Where the symbols take the elements:
δ: z273->z757, z242->z322, z230->z539, z719->z115, z441->z119, z104->z579, z116->z585, z545->z230, z400->z134, z579->z594, z927->z84, z647->z556, z53->z18, z732->z768, z798->z866, z671->z414, z538->z639, z768->z412, z697->z43, z134->z411, z793->z688, z897->z234, z25->z217, z998->z150, z41->z86, z297->z599, z450->z292, z539->z996, z411->z242, z548->z25, z26->z671, z972->z441, z848->z970, z639->z647, z940->z719, z393->z104, z688->z186, z866->z848, z150->z434, z84->z798, z115->z998, z586->z59, z745->z156, z186->z201, z322->z354, z45->z393, z119->z847, z599->z545, z510->z45, z757->z793, z18->z41, z217->z427, z292->z291, z699->z897, z59->z538, z43->z53, z291->z699, z847->z745, z427->z116, z412->z26
π: z273->z732, z242->z866, z230->z639, z719->z757, z441->z43, z104->z230, z116->z150, z545->z538, z400->z927, z414->z354, z579->z539, z927->z548, z647->z745, z53->z291, z732->z400, z798->z217, z671->z322, z434->z201, z538->z119, z768->z134, z697->z450, z970->z585, z134->z84, z793->z412, z897->z579, z25->z719, z998->z688, z41->z897, z297->z586, z450->z510, z594->z996, z539->z647, z86->z234, z411->z798, z556->z156, z548->z940, z26->z242, z234->z594, z972->z697, z848->z116, z639->z847, z940->z273, z393->z545, z156->z86, z688->z26, z866->z427, z150->z186, z84->z25, z115->z793, z586->z972, z745->z41, z186->z671, z322->z848, z45->z599, z119->z53, z354->z970, z599->z59, z996->z556, z510->z297, z757->z768, z18->z699, z217->z115, z292->z45, z699->z104, z59->z441, z43->z292, z201->z414, z291->z393, z847->z18, z585->z434, z427->z998, z412->z411
ρ: z273->z719, z242->z671, z230->z579, z719->z217, z441->z538, z104->z897, z116->z970, z545->z104, z400->z768, z579->z234, z927->z134, z647->z996, z53->z847, z732->z757, z798->z242, z671->z201, z538->z230, z768->z793, z697->z441, z134->z412, z793->z998, z897->z86, z25->z798, z998->z116, z41->z156, z297->z45, z450->z43, z539->z594, z411->z26, z548->z84, z26->z186, z972->z59, z848->z354, z639->z539, z940->z25, z393->z699, z688->z150, z866->z322, z150->z585, z84->z411, z115->z427, z586->z599, z745->z556, z186->z434, z322->z414, z45->z291, z119->z639, z599->z393, z510->z292, z757->z115, z18->z745, z217->z866, z292->z53, z699->z41, z59->z545, z43->z119, z291->z18, z847->z647, z427->z848, z412->z688
θ: z273->z940, z242->z26, z230->z104, z719->z25, z441->z59, z104->z699, z116->z848, z545->z393, z400->z732, z414->z201, z579->z897, z927->z400, z647->z539, z53->z119, z732->z273, z798->z411, z671->z186, z434->z585, z538->z545, z768->z757, z697->z972, z970->z354, z134->z768, z793->z115, z897->z41, z25->z84, z998->z427, z41->z745, z297->z510, z450->z697, z594->z234, z539->z579, z86->z156, z411->z412, z556->z996, z548->z927, z26->z688, z234->z86, z972->z586, z848->z322, z639->z230, z940->z548, z393->z291, z156->z556, z688->z998, z866->z242, z150->z116, z84->z134, z115->z217, z586->z297, z745->z647, z186->z150, z322->z671, z45->z292, z119->z538, z354->z414, z599->z45, z996->z594, z510->z450, z757->z719, z18->z847, z217->z798, z292->z43, z699->z18, z59->z599, z43->z441, z201->z434, z291->z53, z847->z639, z585->z970, z427->z866, z412->z793
λ: z273->z297, z242->z847, z230->z688, z719->z45, z441->z134, z104->z998, z116->z897, z545->z793, z400->z972, z414->z556, z579->z150, z927->z697, z647->z671, z53->z798, z732->z586, z798->z53, z671->z647, z434->z594, z538->z412, z768->z59, z697->z927, z970->z86, z134->z441, z793->z545, z897->z116, z25->z292, z998->z104, z41->z848, z297->z273, z450->z548, z594->z434, z539->z186, z86->z970, z411->z119, z556->z414, z548->z450, z26->z639, z234->z585, z972->z400, z848->z41, z639->z26, z940->z510, z393->z115, z156->z354, z688->z230, z866->z18, z150->z579, z84->z43, z115->z393, z586->z732, z745->z322, z186->z539, z322->z745, z45->z719, z119->z411, z354->z156, z599->z757, z996->z201, z510->z940, z757->z599, z18->z866, z217->z291, z292->z25, z699->z427, z59->z768, z43->z84, z201->z996, z291->z217, z847->z242, z585->z234, z427->z699, z412->z538
ε: z273->z400, z242->z427, z230->z847, z719->z768, z441->z292, z104->z639, z116->z186, z545->z119, z400->z548, z414->z970, z579->z647, z927->z940, z647->z41, z53->z393, z732->z927, z798->z115, z671->z848, z434->z414, z538->z53, z768->z84, z697->z510, z970->z434, z134->z25, z793->z411, z897->z539, z25->z757, z998->z26, z41->z579, z297->z972, z450->z297, z594->z556, z539->z745, z86->z594, z411->z217, z556->z86, z548->z273, z26->z866, z234->z996, z972->z450, z848->z150, z639->z18, z940->z732, z393->z538, z156->z234, z688->z242, z866->z998, z150->z671, z84->z719, z115->z412, z586->z697, z745->z897, z186->z322, z322->z116, z45->z59, z119->z291, z354->z585, z599->z441, z996->z156, z510->z586, z757->z134, z18->z104, z217->z793, z292->z599, z699->z230, z59->z43, z43->z45, z201->z354, z291->z545, z847->z699, z585->z201, z427->z688, z412->z798

The rows follow the links: the fewer symbols apart two elements are, the more alike their rows tend to be.

Each row is also shifted at random along 5 hidden directions that mean nothing.

Row, then element:
-268,-3,3,24,-77,9,-21,-41,-17,-11,16,-2,56,88,39,72,100,83,0,-21,39,-74,-48,-27,114,45,-26,55,-92,76,35,-80,-79,36,54,80,115,84,-65,-48,90,78,15,69,-43,-70,45,90,74,104,-12,-48,21,-184,103,135,23,-26,-30
element: z798
-525,29,-51,-10,28,3,219,98,89,20,-62,144,54,-97,26,119,194,-369,-41,-29,-25,12,214,220,-59,-27,252,-128,-129,-51,-161,-191,214,19,-49,93,71,-110,-61,-14,24,100,-78,-63,185,-37,74,16,-164,21,-227,32,125,-6,85,-162,122,214,271
element: z793
256,3,5,85,1,-66,90,94,98,-9,-82,188,10,-42,-75,11,-6,-89,-100,-105,15,-1,184,29,-10,-6,8,-48,59,-87,-56,39,-8,-27,-58,23,-39,-78,-47,6,76,-140,41,31,14,167,120,98,-76,-145,-125,69,18,-21,156,-42,4,61,8
element: z273
131,-67,19,-59,109,53,-124,-73,-105,-70,106,-141,-40,-9,30,-88,-109,74,4,32,-41,58,-40,-111,-64,10,-61,27,24,-11,103,71,45,36,52,-23,-150,-48,161,40,-41,54,55,7,50,13,-33,-124,21,22,118,22,-50,60,-86,52,-95,-31,-18
element: z539
537,4,36,-27,-125,101,-91,-44,-64,7,27,-7,-109,111,-14,107,58,162,25,45,-52,-32,-13,-79,89,102,-20,81,-27,2,21,-96,-68,-21,33,74,25,-17,-70,-32,175,-41,24,100,-71,104,-36,69,107,42,-49,-25,16,-32,43,135,-66,-13,-102
element: z26
-154,27,3,-19,-117,-8,23,156,30,21,-97,14,67,160,-62,-7,-68,92,59,48,-53,145,-55,37,81,8,-86,51,92,23,-133,-76,-16,27,-33,131,34,-16,-129,-34,6,74,-82,63,39,-26,-36,-99,-26,27,-129,19,-25,113,-4,-27,-27,133,38
element: z697
-274,16,25,27,34,-15,110,20,-14,87,-18,98,-125,-189,-19,111,109,-148,-34,-20,19,-57,131,84,-3,28,226,-81,-138,-21,-39,-56,2,13,57,-100,60,27,-89,-57,62,-109,-46,-104,-51,32,-41,60,-39,42,17,42,132,-14,-15,-100,128,-62,-4
element: z998
207,88,-40,-73,76,21,7,-38,-24,-101,-11,-118,87,-4,13,-24,53,5,-24,-12,14,26,-115,100,49,-63,27,83,-48,21,42,-156,105,-69,13,24,55,13,-36,-56,-60,100,-93,79,154,-159,59,23,-23,116,43,-29,-54,5,81,-23,63,-68,77
element: z927
-49,12,94,10,-167,54,35,125,66,96,-80,149,-68,27,0,193,154,-50,64,30,-86,-19,90,92,118,135,133,-38,-68,-54,-170,-93,49,-36,52,87,29,-36,-159,40,131,7,3,16,24,28,-82,-66,24,78,-246,40,151,-5,33,4,-41,120,30
element: z150
-231,-30,3,70,-59,-5,6,10,49,34,-8,50,-44,29,-25,107,-15,50,-79,-36,72,-62,32,-29,9,30,-23,18,12,8,12,30,-105,2,-36,-12,20,-8,-35,-15,72,-110,5,18,-108,163,53,146,27,-63,-16,-37,-3,-117,64,37,20,-51,-84
element: z217
-71,-73,104,4,-119,55,-151,105,-4,-5,38,41,-115,93,-64,125,-71,201,-7,63,-48,60,-25,-31,59,142,-46,60,67,-85,-22,5,-19,-70,5,-24,-142,-66,-131,65,142,-221,29,147,-59,190,-5,18,124,-100,-105,73,-37,38,68,58,-123,-8,-165
element: z434
65,-17,5,-86,-51,19,-12,50,6,-21,6,-66,92,56,105,-48,50,2,92,65,-100,67,-45,7,-2,24,32,-27,-7,-54,-69,-73,168,-47,-19,97,-38,-35,-12,36,-79,208,-33,-11,123,-159,-72,-133,3,92,-113,2,8,92,-51,35,-85,135,160
element: z234
-14,-36,82,2,-161,-19,-94,56,8,117,-27,-58,-79,106,0,-27,-105,236,131,108,-14,36,-91,-92,56,13,-76,46,71,9,-52,33,-129,-25,-15,-30,13,58,-125,42,-41,-74,-30,25,-159,1,-153,-60,110,-65,16,-47,16,105,-143,1,-98,-52,-156
element: z86
-338,-9,62,14,40,16,-69,-15,-4,-2,69,41,-65,-98,-8,79,18,-32,-45,-21,16,-67,34,19,-24,95,38,3,-65,-49,24,60,22,-14,45,-64,-58,-2,11,40,65,-70,89,-16,-5,82,69,23,23,-33,-20,40,42,-92,47,53,3,-22,-46
element: z671
-392,67,-23,-48,22,29,40,42,17,-37,-32,18,-1,-50,-55,45,34,-40,-24,-6,22,49,-13,86,28,31,73,60,-64,39,21,-114,13,27,1,15,36,-42,-109,-79,15,-16,-107,25,40,-29,19,27,-4,67,68,3,-34,44,87,-67,110,-54,-6
element: z134
-281,6,7,-27,-30,4,-60,-8,3,21,39,-133,-63,-14,88,94,42,16,-3,82,25,-61,-120,68,19,23,103,62,-44,-42,27,-70,40,-98,-32,-98,4,19,-68,42,-35,-10,-59,4,-1,-53,-54,18,78,19,37,-89,17,-44,-41,-49,20,-87,-32
element: z116
59,25,8,14,92,-51,40,-60,16,-14,23,43,53,-187,83,22,157,-181,-12,-114,39,-107,28,64,4,-14,131,-93,-88,-91,-35,-2,136,-117,43,-59,40,116,17,64,-42,71,39,-103,45,-162,93,13,-18,55,-44,33,84,-129,62,38,61,-4,151
element: z414
-513,53,-25,-49,42,26,6,35,-26,-61,-24,-43,168,40,33,-54,15,23,54,-30,-45,87,-102,16,80,-14,-81,42,-6,24,-33,-30,62,34,11,115,52,99,-42,-42,-70,188,-33,80,88,-222,28,-113,-12,159,-14,2,-29,37,35,73,2,52,99
element: z450
308,20,-51,-31,-85,58,90,72,26,-10,-74,17,147,128,9,-73,35,-58,60,28,-117,142,43,22,-16,-65,12,-18,33,68,-88,-133,94,63,-33,206,65,-117,-11,-57,-11,175,-79,50,129,-76,-30,-92,-116,63,-147,47,-15,102,5,10,-43,246,170
element: z441
-345,-52,-31,-38,-87,59,-37,18,9,-68,14,-26,12,112,-22,96,-22,120,-43,51,-38,61,-52,16,34,84,-27,125,-27,-2,61,-135,-1,11,16,63,-24,-102,-105,-56,107,21,-49,113,58,69,58,29,52,15,-66,8,-81,-56,111,52,-42,38,-55
element: z411
-129,-34,49,-25,-32,17,-59,6,23,9,27,-38,124,112,93,-9,45,24,81,49,-47,-4,-24,-19,3,-2,-61,-34,-2,-38,-68,-3,111,10,24,111,-36,-13,72,81,-38,240,79,-9,89,-88,15,-87,8,48,-123,13,22,-32,-22,141,-102,186,129
element: z647

From each start, follow one symbol. Which element do you reach?
Answers are names.
start 71,-35,71,-4,-66,50,-72,54,-39,43,11,88,-93,-33,5,104,103,27,43,-24,-41,-10,50,16,98,136,59,-5,-85,-17,-45,-14,-7,-12,78,-2,18,56,-113,3,117,-71,69,37,-62,28,-10,-8,80,65,-83,44,140,-40,42,55,5,-50,-31
π: z671
start 34,-29,-30,49,-15,-32,42,20,80,3,7,1,-79,6,21,108,-37,-67,-97,53,21,-23,146,55,-99,-4,84,-13,50,-83,4,-16,55,-82,-86,-21,-110,-174,-7,62,71,-72,-18,-26,20,180,34,136,-31,-173,-74,-48,-14,-22,-2,-47,-33,91,-55
ρ: z848
start -394,13,64,48,-189,-48,44,114,104,176,-79,140,-7,35,82,178,181,-25,74,3,9,-95,65,77,118,60,123,-58,-67,-53,-171,-89,18,-71,-39,64,122,107,-184,35,72,52,2,-55,-62,-58,-28,35,63,-1,-247,-60,179,-103,-8,7,-17,102,45
ρ: z354
start 68,-21,109,-20,-110,48,-73,109,1,30,-24,17,-61,18,-12,107,8,80,25,45,-36,37,-38,34,90,80,66,27,0,-55,-33,-62,21,-80,18,-9,-48,-41,-145,23,58,-108,-2,59,-37,35,-60,7,109,-26,-87,37,37,15,6,22,-73,3,-96
π: z434
start 121,-49,-39,13,14,-32,24,-68,3,30,12,-55,-26,23,38,-73,-68,-12,-1,50,49,-22,44,-48,-109,-79,-4,-21,37,20,23,49,-26,43,-54,-41,-34,-48,103,42,-52,40,-3,-70,-28,50,-44,-8,-5,-73,71,-58,-9,11,-118,-46,-18,38,-14
ρ: z41
start -154,-8,-76,29,62,-53,58,-99,11,7,-2,3,110,-1,58,-81,-6,-59,14,-41,52,-34,-1,-33,-70,-52,-49,-31,14,31,33,76,-11,87,0,50,78,63,125,7,-77,120,38,-47,-11,-53,50,8,-14,34,30,-47,-27,-47,-39,21,23,15,83
π: z393
start -248,-62,31,-6,-87,5,-3,3,-15,35,-1,64,45,79,58,-11,23,67,87,-10,-19,-5,-11,-83,31,27,-68,-30,1,36,-41,34,-37,102,4,89,38,75,17,7,23,151,71,-16,-5,-37,-21,-62,9,81,-83,6,63,-43,-32,121,-35,110,35
δ: z745
start -20,-12,2,-62,25,-7,-23,-20,-34,74,37,-49,-86,-47,-1,-60,-50,-15,84,61,1,3,-11,-24,-73,-21,46,-36,-24,-16,10,93,-22,11,-6,-116,-13,18,78,26,-91,-44,-9,-86,-43,-5,-105,-62,-14,-4,104,-6,26,70,-166,-61,-7,-60,-12
π: z579
start 48,-94,-11,-9,20,-54,-92,-69,-19,-41,83,-246,-17,127,74,-76,-146,163,14,119,52,10,-108,-55,-82,-76,-92,56,83,-67,116,67,-28,-78,-59,-101,-80,-62,125,115,-125,49,-6,-20,-28,22,-80,-33,80,-98,123,-119,-96,14,-163,22,-108,-65,-63
δ: z86
start 16,-32,-7,74,-130,-4,25,29,74,16,-22,82,-52,95,32,138,31,24,-56,14,-20,-62,109,-18,-10,45,21,-26,24,-70,-31,-12,-35,-45,-41,62,-31,-104,-11,57,110,-28,71,19,-8,167,16,121,51,-74,-155,-8,27,-101,52,70,-70,114,-43
ε: z998
start -88,-36,-17,3,-20,-58,40,-56,8,47,20,-58,112,92,103,-50,14,-9,48,36,10,-39,12,-21,-74,-38,-31,-52,35,-25,-62,-3,72,-3,-49,145,10,-27,100,61,-65,272,65,-73,11,-80,15,-24,-23,15,-90,-35,27,-59,-51,90,-63,152,150
ε: z104
start -162,-8,-23,-30,3,-12,40,-4,6,32,32,-85,-9,70,61,-45,-32,-33,7,86,-13,31,18,23,-103,-50,41,-22,12,0,0,-44,66,32,-45,19,-25,-103,66,19,-69,108,-42,-45,65,-27,-76,-70,-49,-17,-1,-48,9,104,-128,-65,-59,87,81
λ: z998
start 101,34,-68,14,72,-6,19,-125,-20,-12,52,-123,-42,-48,19,34,12,-37,-44,-8,102,-78,17,31,-49,-57,58,15,-84,33,131,-34,-54,-42,-7,-84,64,7,23,-12,-24,-25,-28,-20,-15,34,48,152,7,11,113,-116,-25,-94,-3,-50,86,-112,-61
λ: z393
start -73,25,9,17,31,11,28,-89,-65,20,26,95,-21,-143,45,68,128,-113,-36,-93,42,-141,89,-17,31,57,81,-68,-130,30,29,18,-23,42,129,-12,48,117,30,-16,74,27,85,-41,-30,-21,69,20,39,81,-12,45,134,-134,91,82,81,-42,29
π: z866
start -88,-36,17,-70,-17,36,-92,15,-73,14,49,-73,-86,-3,-22,-15,-79,85,71,91,-39,64,-62,-41,-18,40,-6,-8,11,20,21,47,-24,19,25,-51,-83,-4,30,-13,-29,-31,0,-2,-49,4,-118,-102,48,-13,66,38,19,118,-150,-30,-51,-34,-59
δ: z594
start 23,23,29,4,-107,77,67,81,-15,81,-56,160,-67,-50,-24,124,198,-115,57,13,-52,-21,99,41,78,108,183,-46,-167,28,-89,-105,4,32,73,71,98,13,-154,-33,142,-37,-18,-14,-13,-5,-50,0,-1,89,-149,49,158,-19,45,-37,72,60,29
δ: z186
start -147,-98,36,42,-45,-59,3,35,76,38,29,10,-2,16,25,-5,-49,3,27,59,-27,8,48,-28,-77,-9,-54,-50,81,-64,-55,90,22,-21,-42,44,-78,-101,100,107,15,32,88,-22,-31,99,-2,-49,-9,-113,-92,26,24,25,-73,39,-123,120,40
θ: z647
start 18,-51,-33,-69,-12,63,2,-38,-38,-18,47,-54,67,51,38,-56,-29,-32,14,58,-99,88,49,-49,-69,22,-6,-24,12,-20,-1,-7,131,55,15,127,-82,-141,124,8,11,179,38,35,124,16,-2,-102,-34,40,-73,56,-35,66,-22,60,-83,198,138
θ: z230
